Below is a small trained network, with its code and all its weights. Each question gives an input and a target symbol and asks what happens when units are switched off, that is, made to give their printed mean instead of their output.

import numpy as np


def w(rows, s, z=0):
    codes = np.array(rows[::2]) - 128.0
    scale = np.full(codes.shape[1], s)
    scale[-1] = z or s
    return codes * scale


def f(y):
    return y / 2 * (1 + np.tanh(0.7978845608 * (y + 0.044715 * y**3)))


def softmax(a):
    e = np.exp(a - a.max(-1, keepdims=True))
    return e / e.sum(-1, keepdims=True)


def log_softmax(a):
    a = a - a.max(-1, keepdims=True)
    return a - np.log(np.exp(a).sum(-1, keepdims=True))


def net(x, mask):
    ids = ['Ωαβγδζθλξτφψ'.index(c) for c in x.split()]
    T = len(ids)
    res = E[ids] + P[:T]
    r = res
    for j in range(3):
        rows = slice(3 * j, 3 * j + 3)
        q, k, v = (r @ M[0][rows].T for M in (Q, K, V))
        z = softmax(np.where(np.tri(T) > 0, q @ k.T / 3**0.5, -1e9)) @ v
        o = O[0][rows]
        res = res + np.where(mask[j], z, o[:, -1]) @ o[:, :-1]
    y = f(res @ A[0][:, :-1].T + A[0][:, -1])
    res = res + np.where(mask[3:15], y, B[0][:, -1]) @ B[0][:, :-1]
    return log_softmax(res[-1] @ U[:, :-1].T + U[:, -1])


Q, K, V, O, A, B = {}, {}, {}, {}, {}, {}
E = w([
[120,66,99,55,167],'Ω',
[146,74,46,92,191],'α',
[152,73,197,27,155],'β',
[97,40,169,123,84],'γ',
[196,105,242,166,29],'δ',
[141,112,121,193,168],'ζ',
[176,99,8,160,199],'θ',
[35,100,126,81,223],'λ',
[132,91,80,138,191],'ξ',
[133,69,181,83,114],'τ',
[212,112,112,193,135],'φ',
[103,90,2,148,213],'ψ',
],0.014)
P = w([
[137,154,4,176,28],'0',
[103,78,131,164,131],'1',
[112,74,139,154,129],'2',
[117,78,146,148,126],'3',
[123,83,146,148,135],'4',
[137,84,155,144,133],'5',
[141,81,156,136,131],'6',
[150,81,160,132,130],'7',
[160,83,161,127,134],'8',
[173,84,166,126,133],'9',
[182,87,159,131,142],'10',
],0.012)
Q[0] = w([
[121,132,219,44,180],'h1',
[239,93,98,111,101],'h1',
[149,9,104,146,115],'h1',
[136,7,146,108,141],'h2',
[119,180,66,70,88],'h2',
[130,75,112,163,158],'h2',
[83,66,122,48,95],'h3',
[130,149,101,88,127],'h3',
[112,241,136,121,115],'h3',
],0.014)
K[0] = w([
[144,149,204,34,143],'h1',
[189,140,80,133,5],'h1',
[115,127,60,85,109],'h1',
[87,156,84,73,71],'h2',
[131,45,143,108,213],'h2',
[123,175,49,97,107],'h2',
[115,134,127,39,94],'h3',
[112,94,110,166,207],'h3',
[115,59,179,165,147],'h3',
],0.013)
V[0] = w([
[143,107,134,192,129],'h1',
[112,123,98,110,133],'h1',
[135,131,133,161,127],'h1',
[76,195,125,226,147],'h2',
[132,133,178,166,74],'h2',
[7,104,134,135,91],'h2',
[96,115,120,99,51],'h3',
[140,109,161,159,110],'h3',
[126,122,95,139,124],'h3',
],0.017)
O[0] = w([
[121,119,165,101,141,171],'h1',
[149,153,129,105,145,206],'h1',
[122,95,134,101,122,119],'h1',
[45,131,100,95,79,97],'h2',
[119,62,85,120,143,67],'h2',
[71,97,85,251,106,182],'h2',
[165,151,98,146,148,244],'h3',
[112,92,96,93,126,115],'h3',
[124,146,122,134,98,254],'h3',
],0.018,0.0054)
A[0] = w([
[29,57,106,150,78,253],'n1',
[161,86,142,185,160,29],'n2',
[198,151,121,144,143,157],'n3',
[180,88,131,104,87,57],'n4',
[105,187,254,129,87,72],'n5',
[174,67,115,180,142,159],'n6',
[102,42,133,208,115,137],'n7',
[72,67,51,25,105,138],'n8',
[101,145,119,41,82,128],'n9',
[187,122,104,128,28,131],'n10',
[165,140,22,116,103,188],'n11',
[87,156,106,140,168,233],'n12',
],0.0092,0.0057)
B[0] = w([
[254,181,133,119,124,254],'n1',
[94,115,135,90,151,203],'n2',
[54,122,177,111,116,219],'n3',
[127,133,92,118,205,152],'n4',
[110,198,63,162,123,200],'n5',
[73,194,83,91,162,253],'n6',
[141,193,118,86,166,237],'n7',
[132,125,202,251,97,219],'n8',
[54,186,159,143,180,180],'n9',
[94,70,122,110,201,161],'n10',
[83,131,207,183,146,180],'n11',
[183,93,180,101,53,166],'n12',
],0.0077,0.013)
U = w([
[87,164,145,192,194,146],'Ω',
[189,140,154,86,138,176],'α',
[194,112,154,40,174,141],'β',
[141,147,45,120,177,70],'γ',
[163,57,119,164,153,132],'δ',
[140,85,175,142,66,119],'ζ',
[99,165,122,57,152,56],'θ',
[210,133,90,125,87,107],'λ',
[126,63,83,30,59,248],'ξ',
[2,92,58,132,191,119],'τ',
[45,91,185,109,158,84],'φ',
[33,143,74,174,111,91],'ψ',
],0.0077,0.017)

Each question gives the input, a string of symbols that net reads in full, and the target symbol t.
The units are the heads (3 rows each of Q, K, V and O) and the neurons (one row each of A and B). Each row of codes is followed by its name. A weight is (code - 128) times the scale printed after its matrix; where a second scale follows, it is the last column's (O, A, B and U).
mask holds one flag per unit, heads first, then neurons. A switched-off unit (its flag False) gives its mean, the last column of its rows in O or B, instead of its output. The means were averaged over made-up inputs and are rounded, as every weight is.
A unit's drop is (log p(t) with every unit on - log p(t) with that unit switched off) / (log p(t) with every unit on - log p(t) with every unit switched off).
The circuit of an input: a set's keep is (log p(t) with only the set's units on - log p(t) with every unit switched off) / (log p(t) with every unit on - log p(t) with every unit switched off). Starting from the 12 units with the biggest drops (on a tie, the unit counted first), units are removed one at a time, each time the one whose removal leaves the highest keep (on an exact tie, the one counted first), for as long as the keep stays at least 0.8.
units of the circuit, in order: the units of the circuit, biggest drop first
k most important neurons: the k neurons with the biggest drops, biggest first
which heads matter: for each layer, one digit per head in row order, 1 if its drop is at least 0.15 and else 0, layers parted by /
input φ λ Ω λ Ω β ψ φ δ α λ, target φ: 2 most important neurons	n1; n9
input τ θ γ τ ζ Ω δ α β φ, target τ: which heads matter	010
input δ Ω β δ θ φ, target δ: units of the circuit, in order	n8; h2
input β Ω ψ γ λ, target β: units of the circuit, in order	h2
input δ γ Ω, target δ: units of the circuit, in order	n8; h2
input ζ δ ξ γ γ λ ξ τ τ γ ψ, target ζ: 2 most important neurons	n8; n6
input ξ β γ α ψ, target ξ: which heads matter	000
input β ζ ξ β Ω, target β: 4 most important neurons	n8; n5; n9; n2
input φ φ δ β ξ Ω φ Ω, target φ: units of the circuit, in order	h2; n1; n9; n8
input δ β ξ φ λ Ω ψ, target δ: units of the circuit, in order	n8; h2; n9
input ζ φ τ γ Ω, target ζ: units of the circuit, in order	h2; n8; n6; n7
input φ δ φ δ γ Ω, target φ: 3 most important neurons	n9; n8; n1
input τ ζ δ θ γ α ξ β, target τ: 2 most important neurons	n1; n6
input δ δ γ ζ β, target δ: units of the circuit, in order	n8; h2
input φ λ ψ ψ δ λ δ δ, target φ: units of the circuit, in order	h2; n9; n1; h1
input Ω β Ω β θ ζ β δ β β, target Ω: which heads matter	111
input τ θ ψ β, target τ: units of the circuit, in order	n1; h2; n6; n8
input τ Ω δ α λ γ δ φ ψ ξ λ, target τ: units of the circuit, in order	n1; n8
input λ Ω ξ α Ω Ω β ζ, target λ: 2 most important neurons	n1; n12
input τ δ Ω τ δ ψ α Ω φ τ γ, target τ: which heads matter	011
